Here is a tiny trained network, its code and every weight. The questions are about switching its units off for an input and a class, where a switched-off unit gives its printed mean instead of its output.

import numpy as np


def w(rows, s, z=0):
    codes = np.array(rows[::2]) - 128.0
    scale = np.full(codes.shape[1], s)
    scale[-1] = z or s
    return codes * scale


def norm(h):
    return h / np.sqrt((h * h).mean(-1, keepdims=True) + 1e-5)


def f(y):
    return np.maximum(y, 0)


def log_softmax(a):
    a = a - a.max(-1, keepdims=True)
    return a - np.log(np.exp(a).sum(-1, keepdims=True))


def net(x, mask):
    res = np.array(x, float).reshape(1, 6) / 4 @ E
    u = 0
    for l in range(4):
        y = f(norm(res) @ A[l][:, :-1].T + A[l][:, -1])
        res = res + np.where(mask[u : u + 4], y, B[l][:, -1]) @ B[l][:, :-1]
        u += 4
    return log_softmax(norm(res)[-1] @ U[:, :-1].T + U[:, -1])


A, B = {}, {}
E = w([
[81,104,186,140,90,181,65,18,69,116,91],'x0',
[158,110,128,95,123,121,112,106,130,128,115],'x1',
[85,163,97,125,71,3,201,68,111,150,106],'x2',
[101,168,128,30,120,120,119,155,77,130,144],'x3',
[141,108,219,150,140,52,46,153,106,230,219],'x4',
[158,181,210,90,166,192,230,49,168,223,123],'x5',
],0.0064)
A[0] = w([
[92,149,87,43,71,172,103,190,103,162,163,50],'0.n1',
[205,118,139,111,122,72,175,178,220,102,174,47],'0.n2',
[161,17,153,254,192,105,159,73,232,107,142,59],'0.n3',
[137,77,112,134,145,212,132,143,157,145,192,2],'0.n4',
],0.0059,0.0042)
B[0] = w([
[175,201,143,161,80,112,106,138,117,64,160,188],'0.n1',
[26,179,196,79,112,137,108,199,72,125,24,219],'0.n2',
[204,254,113,133,61,121,91,112,99,98,149,252],'0.n3',
[131,89,210,130,149,143,174,160,123,87,153,169],'0.n4',
],0.0099,0.0031)
A[1] = w([
[204,105,75,83,172,86,168,253,237,210,120,49],'1.n1',
[166,88,122,121,230,253,48,206,101,81,180,2],'1.n2',
[49,43,187,138,113,154,57,86,155,177,72,104],'1.n3',
[107,176,115,11,175,152,143,110,30,117,253,16],'1.n4',
],0.0055,0.0026)
B[1] = w([
[46,161,204,207,65,182,99,149,45,157,19,190],'1.n1',
[142,99,196,148,138,44,196,86,244,91,103,253],'1.n2',
[72,147,132,140,113,155,134,201,120,117,60,180],'1.n3',
[254,194,110,212,110,148,121,75,103,99,179,193],'1.n4',
],0.0095,0.0042)
A[2] = w([
[88,94,178,155,80,180,81,36,117,134,131,40],'2.n1',
[139,140,161,120,120,122,115,125,158,194,136,140],'2.n2',
[125,99,181,160,144,91,33,179,128,254,211,4],'2.n3',
[48,128,89,111,146,3,171,80,116,159,153,2],'2.n4',
],0.0067,0.0023)
B[2] = w([
[76,219,163,112,143,103,165,251,121,126,107,231],'2.n1',
[111,86,83,95,155,209,142,112,177,125,155,213],'2.n2',
[114,107,80,88,41,182,176,99,165,22,80,251],'2.n3',
[178,89,216,115,203,103,142,93,237,110,121,214],'2.n4',
],0.012,0.0033)
A[3] = w([
[77,50,138,104,25,151,111,124,136,134,189,37],'3.n1',
[154,152,107,164,99,3,186,65,74,198,85,173],'3.n2',
[128,143,107,124,119,228,213,108,174,132,97,254],'3.n3',
[93,5,57,169,128,55,17,195,147,67,164,55],'3.n4',
],0.007,0.0019)
B[3] = w([
[98,159,11,145,136,96,236,108,188,197,168,146],'3.n1',
[171,106,202,153,148,204,103,169,163,81,167,182],'3.n2',
[112,59,61,122,134,64,76,117,86,167,166,253],'3.n3',
[124,112,143,106,190,173,100,58,70,249,183,191],'3.n4',
],0.011,0.0081)
U = w([
[51,169,176,123,113,132,130,186,81,112,51,134],'0',
[162,71,199,125,180,113,156,98,211,73,124,3],'1',
[220,208,94,144,84,137,96,94,93,88,166,199],'2',
[87,50,3,92,98,132,162,104,137,97,111,107],'3',
[110,92,102,121,186,146,117,99,95,235,155,224],'4',
],0.014,0.0014)

Each question gives the input, the list of numbers given to net, and the class t.
The units are the neurons (one row each of A and B). Each row of codes is followed by its name. A weight is (code - 128) times the scale printed after its matrix; where a second scale follows, it is the last column's (A, B and U).
mask holds one flag per neuron, layer by layer. A switched-off neuron (its flag False) gives its mean, the last column of its row in B, instead of its output. The means were averaged over made-up inputs and are rounded, as every weight is.
A unit's drop is (log p(t) with every unit on - log p(t) with that unit switched off) / (log p(t) with every unit on - log p(t) with every unit switched off).
The circuit of an input: a set's keep is (log p(t) with only the set's units on - log p(t) with every unit switched off) / (log p(t) with every unit on - log p(t) with every unit switched off). Starting from the 12 units with the biggest drops (on a tie, the unit counted first), units are removed one at a time, each time the one whose removal leaves the highest keep (on an exact tie, the one counted first), for as long as the keep stays at least 0.8.
units of the circuit, in order: the units of the circuit, biggest drop first
most important unit: the unit with the biggest drop
k most important neurons: the k neurons with the biggest drops, biggest first
k most important neurons of layer l: the k neurons of layer l with the biggest drops, biggest first
input [6,4,-6,-4,-4,3], class 0: units of the circuit, in order => [2.n1]
input [-7,-6,-3,1,-5,-8], class 4: 3 most important neurons => [3.n4 2.n1 2.n3]
input [-5,8,2,-6,6,6], class 2: 2 most important neurons of layer 3 => [3.n4 3.n1]
input [3,0,0,-6,-7,7], class 3: 3 most important neurons => [3.n3 3.n4 1.n4]
input [-8,5,8,7,-3,-3], class 0: 4 most important neurons => [1.n1 1.n2 0.n2 0.n3]
input [6,-8,-3,3,8,-8], class 3: 2 most important neurons => [2.n3 3.n1]
input [-8,7,-7,-2,-1,4], class 0: 2 most important neurons => [1.n1 0.n2]
input [-3,-2,3,-6,7,-4], class 3: 4 most important neurons => [2.n3 1.n4 3.n1 0.n1]
input [-7,-7,-6,-2,-5,8], class 4: 4 most important neurons => [3.n3 2.n1 2.n3 1.n3]
input [1,-2,6,8,-4,-1], class 2: 2 most important neurons => [1.n4 1.n2]
input [3,-8,-3,-2,-4,3], class 3: 3 most important neurons => [3.n3 1.n1 3.n4]
input [-6,6,-5,5,-5,7], class 4: 4 most important neurons => [3.n3 2.n1 2.n3 0.n3]
input [-4,-5,1,-8,7,-5], class 2: 2 most important neurons => [0.n3 3.n3]
input [7,2,-1,-4,6,-4], class 0: most important unit => 2.n1
input [-5,5,-2,1,-7,8], class 4: units of the circuit, in order => [3.n3 2.n3]
input [7,1,0,7,1,-8], class 4: 2 most important neurons of layer 0 => [0.n3 0.n2]
input [-6,5,8,0,3,2], class 1: 2 most important neurons of layer 2 => [2.n4 2.n1]
input [-5,1,6,2,1,-1], class 1: 2 most important neurons of layer 2 => [2.n4 2.n1]
input [8,-8,-7,-1,8,2], class 0: 2 most important neurons of layer 2 => [2.n1 2.n4]
input [-4,-6,-4,-3,6,-8], class 4: most important unit => 3.n4
input [2,-1,-6,0,7,6], class 3: 2 most important neurons of layer 2 => [2.n3 2.n2]
